Below are the code and all the weights of a small trained network. Each question names an input and a class and asks about switching units off, where a switched-off unit gives its printed mean instead of its output.

import numpy as np


def w(rows, s, z=0):
    codes = np.array(rows[::2]) - 128.0
    scale = np.full(codes.shape[1], s)
    scale[-1] = z or s
    return codes * scale


def norm(h):
    return h / np.sqrt((h * h).mean(-1, keepdims=True) + 1e-5)


def f(y):
    return y / 2 * (1 + np.tanh(0.7978845608 * (y + 0.044715 * y**3)))


def log_softmax(a):
    a = a - a.max(-1, keepdims=True)
    return a - np.log(np.exp(a).sum(-1, keepdims=True))


def net(x, mask):
    res = np.array(x, float).reshape(1, 2) / 4 @ E
    u = 0
    for l in range(4):
        y = f(norm(res) @ A[l][:, :-1].T + A[l][:, -1])
        res = res + np.where(mask[u : u + 8], y, B[l][:, -1]) @ B[l][:, :-1]
        u += 8
    return log_softmax(norm(res)[-1] @ U[:, :-1].T + U[:, -1])


A, B = {}, {}
E = w([
[255,117,98],'x0',
[5,65,73],'x1',
],0.0086)
A[0] = w([
[238,154,121,128],'0.n1',
[121,180,74,57],'0.n2',
[168,128,83,62],'0.n3',
[112,170,202,205],'0.n4',
[161,150,160,227],'0.n5',
[248,194,2,79],'0.n6',
[124,89,87,1],'0.n7',
[41,51,82,96],'0.n8',
],0.0085,0.00098)
B[0] = w([
[2,81,165,236],'0.n1',
[164,61,121,121],'0.n2',
[102,25,86,143],'0.n3',
[195,197,117,173],'0.n4',
[195,167,152,160],'0.n5',
[184,101,181,254],'0.n6',
[131,103,126,135],'0.n7',
[84,95,186,250],'0.n8',
],0.0065,0.0046)
A[1] = w([
[146,123,127,128],'1.n1',
[144,126,115,134],'1.n2',
[105,109,132,100],'1.n3',
[151,126,138,112],'1.n4',
[132,93,82,108],'1.n5',
[124,180,48,4],'1.n6',
[127,250,164,176],'1.n7',
[143,125,167,147],'1.n8',
],0.016,0.0043)
B[1] = w([
[92,140,170,132],'1.n1',
[151,110,179,124],'1.n2',
[115,161,107,149],'1.n3',
[158,152,174,137],'1.n4',
[178,92,68,142],'1.n5',
[61,107,109,112],'1.n6',
[136,195,2,254],'1.n7',
[119,195,182,176],'1.n8',
],0.0086,0.0064)
A[2] = w([
[139,140,143,88],'2.n1',
[106,118,2,182],'2.n2',
[196,75,121,84],'2.n3',
[1,200,162,66],'2.n4',
[187,148,137,12],'2.n5',
[33,146,101,8],'2.n6',
[141,101,158,95],'2.n7',
[249,139,118,167],'2.n8',
],0.012,0.0016)
B[2] = w([
[75,3,147,126],'2.n1',
[235,242,175,231],'2.n2',
[32,220,91,164],'2.n3',
[34,179,98,253],'2.n4',
[84,41,208,150],'2.n5',
[103,62,127,217],'2.n6',
[81,136,4,138],'2.n7',
[13,97,116,221],'2.n8',
],0.0047,0.0056)
A[3] = w([
[128,83,48,212],'3.n1',
[175,98,183,135],'3.n2',
[194,138,144,125],'3.n3',
[96,93,75,232],'3.n4',
[249,121,144,173],'3.n5',
[174,109,158,184],'3.n6',
[165,123,108,4],'3.n7',
[152,192,86,206],'3.n8',
],0.015,0.0025)
B[3] = w([
[210,109,126,234],'3.n1',
[183,179,228,183],'3.n2',
[128,62,181,165],'3.n3',
[168,70,129,253],'3.n4',
[57,71,154,212],'3.n5',
[1,217,225,162],'3.n6',
[104,56,225,116],'3.n7',
[88,201,12,238],'3.n8',
],0.0084,0.0048)
U = w([
[97,213,84,186],'0',
[2,61,102,120],'1',
[86,155,201,183],'2',
[174,42,95,191],'3',
[147,121,116,27],'4',
[176,141,127,38],'5',
[164,131,110,2],'6',
],0.022,0.0098)

Each question gives the input, the list of numbers given to net, and the class t.
The units are the neurons (one row each of A and B). Each row of codes is followed by its name. A weight is (code - 128) times the scale printed after its matrix; where a second scale follows, it is the last column's (A, B and U).
mask holds one flag per neuron, layer by layer. A switched-off neuron (its flag False) gives its mean, the last column of its row in B, instead of its output. The means were averaged over made-up inputs and are rounded, as every weight is.
A unit's drop is (log p(t) with every unit on - log p(t) with that unit switched off) / (log p(t) with every unit on - log p(t) with every unit switched off).
unit that matters most: the unit with the biggest drop
top k neurons: the k neurons with the biggest drops, biggest first
drop of u: that unit's drop, to one decimal
input [5,0], class 2: top 2 neurons => 0.n6; 1.n7
input [2,-8], class 2: unit that matters most => 0.n6
input [3,1], class 3: top 3 neurons => 0.n3; 2.n2; 1.n7
input [-8,-1], class 0: top 3 neurons => 0.n1; 1.n7; 0.n4
input [1,-5], class 2: top 3 neurons => 0.n6; 2.n4; 2.n5
input [-6,0], class 0: top 2 neurons => 0.n1; 0.n3
input [1,0], class 2: top 3 neurons => 1.n7; 0.n6; 2.n8
input [1,3], class 3: top 4 neurons => 0.n8; 1.n7; 0.n1; 1.n8
input [4,5], class 3: top 2 neurons => 1.n7; 3.n1
input [8,-1], class 2: top 2 neurons => 1.n7; 0.n6
input [-5,0], class 0: top 2 neurons => 0.n1; 0.n3
input [1,-7], class 2: top 2 neurons => 0.n6; 2.n4
input [2,6], class 3: top 2 neurons => 0.n1; 1.n7
input [2,-6], class 2: unit that matters most => 0.n6
input [2,2], class 3: drop of 1.n7 => 1.1
input [5,-7], class 2: drop of 2.n4 => 0.0
input [2,8], class 3: drop of 0.n1 => 0.2
input [4,3], class 3: drop of 1.n7 => 0.4
